Below is a small trained network, with its code and all its weights. Each question gives an input and a target symbol and asks what happens when units are switched off, that is, made to give their printed mean instead of their output.

import numpy as np


def w(rows, s, z=0):
    codes = np.array(rows[::2]) - 128.0
    scale = np.full(codes.shape[1], s)
    scale[-1] = z or s
    return codes * scale


def f(y):
    return y / 2 * (1 + np.tanh(0.7978845608 * (y + 0.044715 * y**3)))


def softmax(a):
    e = np.exp(a - a.max(-1, keepdims=True))
    return e / e.sum(-1, keepdims=True)


def log_softmax(a):
    a = a - a.max(-1, keepdims=True)
    return a - np.log(np.exp(a).sum(-1, keepdims=True))


def net(x, mask):
    ids = ['αβδεζηθλμσφψω'.index(c) for c in x.split()]
    T = len(ids)
    res = E[ids] + P[:T]
    u = 0
    for l in range(2):
        r = res
        for j in range(2):
            rows = slice(2 * j, 2 * j + 2)
            q, k, v = (r @ M[l][rows].T for M in (Q, K, V))
            z = softmax(np.where(np.tri(T) > 0, q @ k.T / 2**0.5, -1e9)) @ v
            o = O[l][rows]
            res = res + np.where(mask[u + j], z, o[:, -1]) @ o[:, :-1]
        u += 2
        y = f(res @ A[l][:, :-1].T + A[l][:, -1])
        res = res + np.where(mask[u : u + 8], y, B[l][:, -1]) @ B[l][:, :-1]
        u += 8
    return log_softmax(res[-1] @ U[:, :-1].T + U[:, -1])


Q, K, V, O, A, B = {}, {}, {}, {}, {}, {}
E = w([
[136,49,105,93,58,79],'α',
[178,56,112,174,101,180],'β',
[96,70,110,194,107,178],'δ',
[150,114,123,82,91,171],'ε',
[120,159,29,90,134,187],'ζ',
[168,148,42,13,79,131],'η',
[89,90,78,115,36,161],'θ',
[78,144,94,24,135,77],'λ',
[151,116,193,121,193,140],'μ',
[88,119,104,129,180,132],'σ',
[27,108,76,110,112,96],'φ',
[248,82,95,136,106,204],'ψ',
[213,165,107,22,138,174],'ω',
],0.016)
P = w([
[172,92,128,69,109,81],'0',
[90,44,180,74,233,138],'1',
[116,193,177,122,83,123],'2',
[169,148,40,166,231,66],'3',
[105,201,172,126,81,117],'4',
[114,23,50,44,238,234],'5',
[115,195,145,107,73,78],'6',
[195,93,13,170,248,106],'7',
],0.014)
Q[0] = w([
[138,88,153,86,101,124],'L0H0',
[163,181,244,119,115,119],'L0H0',
[179,148,86,235,140,27],'L0H1',
[115,190,200,124,111,140],'L0H1',
],0.012)
K[0] = w([
[141,124,86,134,77,111],'L0H0',
[129,198,191,107,129,140],'L0H0',
[84,8,156,54,143,211],'L0H1',
[121,169,201,152,99,123],'L0H1',
],0.012)
V[0] = w([
[96,32,15,137,38,165],'L0H0',
[207,55,70,93,201,68],'L0H0',
[254,139,198,194,208,206],'L0H1',
[183,212,75,21,147,43],'L0H1',
],0.0068)
O[0] = w([
[152,137,142,163,131,160,254],'L0H0',
[102,162,139,161,135,158,253],'L0H0',
[141,182,212,113,167,128,157],'L0H1',
[156,214,79,152,122,8,99],'L0H1',
],0.014,0.0078)
A[0] = w([
[148,114,109,194,213,106,158],'L0N0',
[88,201,203,167,19,123,150],'L0N1',
[55,254,55,50,145,173,150],'L0N2',
[107,104,100,168,80,233,100],'L0N3',
[143,33,115,98,208,123,126],'L0N4',
[146,147,165,140,74,162,2],'L0N5',
[182,77,173,138,88,46,102],'L0N6',
[141,119,91,182,219,87,233],'L0N7',
],0.0089,0.0036)
B[0] = w([
[87,122,120,79,47,141,182],'L0N0',
[115,27,54,133,105,2,162],'L0N1',
[65,99,134,188,96,129,164],'L0N2',
[201,183,74,101,179,54,250],'L0N3',
[43,140,78,60,209,115,176],'L0N4',
[154,78,129,134,93,70,144],'L0N5',
[152,44,155,120,185,172,133],'L0N6',
[45,168,140,58,55,169,176],'L0N7',
],0.0076,0.014)
Q[1] = w([
[130,46,215,104,67,165],'L1H0',
[96,86,35,123,201,9],'L1H0',
[183,224,154,237,127,188],'L1H1',
[103,123,155,1,122,112],'L1H1',
],0.005)
K[1] = w([
[190,2,209,94,62,49],'L1H0',
[140,54,176,202,115,87],'L1H0',
[107,202,129,81,116,182],'L1H1',
[187,165,119,36,86,138],'L1H1',
],0.007)
V[1] = w([
[2,105,140,111,168,90],'L1H0',
[174,31,136,111,52,152],'L1H0',
[61,71,224,117,92,126],'L1H1',
[58,180,130,67,92,255],'L1H1',
],0.007)
O[1] = w([
[231,53,146,97,116,170,136],'L1H0',
[219,156,55,154,126,193,83],'L1H0',
[149,132,100,93,151,184,1],'L1H1',
[2,74,184,119,103,104,100],'L1H1',
],0.0085,0.0048)
A[1] = w([
[58,149,254,156,120,119,60],'L1N0',
[167,108,82,94,215,35,122],'L1N1',
[168,236,178,168,25,111,136],'L1N2',
[121,120,130,192,64,66,2],'L1N3',
[173,165,59,153,3,114,120],'L1N4',
[116,57,103,84,174,183,101],'L1N5',
[138,118,124,145,200,192,167],'L1N6',
[196,86,201,161,137,122,174],'L1N7',
],0.0089,0.0076)
B[1] = w([
[254,145,121,176,130,81,169],'L1N0',
[220,157,126,66,102,68,207],'L1N1',
[205,73,205,18,87,135,182],'L1N2',
[46,240,163,98,241,215,155],'L1N3',
[108,138,153,155,114,197,249],'L1N4',
[167,83,106,75,144,150,197],'L1N5',
[73,254,162,165,81,106,202],'L1N6',
[153,200,158,207,253,130,159],'L1N7',
],0.0091,0.012)
U = w([
[101,180,168,84,64,153,60],'α',
[143,205,189,234,108,119,138],'β',
[197,41,40,114,125,201,89],'δ',
[153,30,155,50,86,172,188],'ε',
[168,49,254,87,144,185,112],'ζ',
[66,183,103,91,79,83,171],'η',
[66,93,128,150,43,32,255],'θ',
[33,199,174,153,240,195,122],'λ',
[84,158,7,194,155,185,146],'μ',
[124,152,182,65,37,43,26],'σ',
[141,153,118,39,193,50,58],'φ',
[126,161,93,109,29,151,75],'ψ',
[139,173,16,159,134,38,178],'ω',
],0.0083,0.0087)

Each question gives the input, a string of symbols that net reads in full, and the target symbol t.
The units are the heads (2 rows each of Q, K, V and O) and the neurons (one row each of A and B). Each row of codes is followed by its name. A weight is (code - 128) times the scale printed after its matrix; where a second scale follows, it is the last column's (O, A, B and U).
mask holds one flag per unit, layer by layer, with each layer's heads first. A switched-off unit (its flag False) gives its mean, the last column of its rows in O or B, instead of its output. The means were averaged over made-up inputs and are rounded, as every weight is.
A unit's drop is (log p(t) with every unit on - log p(t) with that unit switched off) / (log p(t) with every unit on - log p(t) with every unit switched off).
The circuit of an input: a set's keep is (log p(t) with only the set's units on - log p(t) with every unit switched off) / (log p(t) with every unit on - log p(t) with every unit switched off). Starting from the 12 units with the biggest drops (on a tie, the unit counted first), units are removed one at a time, each time the one whose removal leaves the highest keep (on an exact tie, the one counted first), for as long as the keep stays at least 0.8.
units of the circuit, in order: the units of the circuit, biggest drop first
top k neurons: the k neurons with the biggest drops, biggest first
top k neurons in layer l: the k neurons of layer l with the biggest drops, biggest first
heads that matter: for each layer, one digit per head in row order, 1 if its drop is at least 0.15 and else 0, layers parted by /
input δ δ φ λ β δ ζ θ, target φ: units of the circuit, in order => [L0N3, L0H1, L1N1, L0N4]
input σ δ α β β ε θ, target ψ: top neuron in layer 0 => [L0N1]
input ψ β β δ φ β, target φ: units of the circuit, in order => [L0N3, L0N4, L1N1]
input θ δ μ α β α β σ, target μ: units of the circuit, in order => [L0H1, L0H0]
input ψ β δ ψ, target λ: heads that matter => 01 / 00
input δ θ η σ δ λ θ δ, target ψ: units of the circuit, in order => [L0N7, L0N0, L0H1, L1N4]
input λ ε ψ, target ζ: units of the circuit, in order => [L1N2, L0N4]
input ψ φ β δ, target δ: heads that matter => 01 / 10
input δ σ φ, target μ: heads that matter => 01 / 00
input β δ β β φ φ ζ α, target δ: heads that matter => 01 / 10
input β α ε, target ε: units of the circuit, in order => [L1N6, L0H0]
input ψ θ λ β β α δ, target ω: units of the circuit, in order => [L0N1, L0N7, L1H1]
input ψ θ ψ δ β σ β δ, target ε: top 3 neurons in layer 0 => [L0N4, L0N0, L0N7]
input θ θ ψ θ β ψ β, target ζ: units of the circuit, in order => [L1N2, L0N4]
input φ β β β β δ β ζ, target φ: units of the circuit, in order => [L0N3, L0H1, L0N4, L1N1]
input ζ ψ δ ψ α δ ω, target σ: units of the circuit, in order => [L1N2, L0H1]
input λ β θ, target ψ: units of the circuit, in order => [L1N4, L0H1]
input β ζ λ δ μ μ, target φ: units of the circuit, in order => [L0N4, L1N1]
input θ δ ζ δ δ δ, target φ: units of the circuit, in order => [L0N3, L0N4, L1N1]
input δ β β ψ ψ ε, target β: top neuron in layer 1 => [L1N0]
input ψ δ β β ε ε, target λ: units of the circuit, in order => [L0H1, L1N2]
input ψ β σ δ, target λ: units of the circuit, in order => [L0H1]
input φ β ψ β μ δ, target λ: heads that matter => 11 / 00
input σ β φ α α ψ, target μ: heads that matter => 11 / 00
input δ σ β β λ β, target λ: top 2 neurons in layer 1 => [L1N6, L1N2]
input φ μ σ β, target ζ: heads that matter => 01 / 11
input α φ ψ ψ ψ, target ζ: top 2 neurons in layer 0 => [L0N4, L0N3]
input β ψ δ δ, target β: top 2 neurons => [L1N0, L1N2]
input β ε δ δ β β δ θ, target λ: heads that matter => 11 / 00
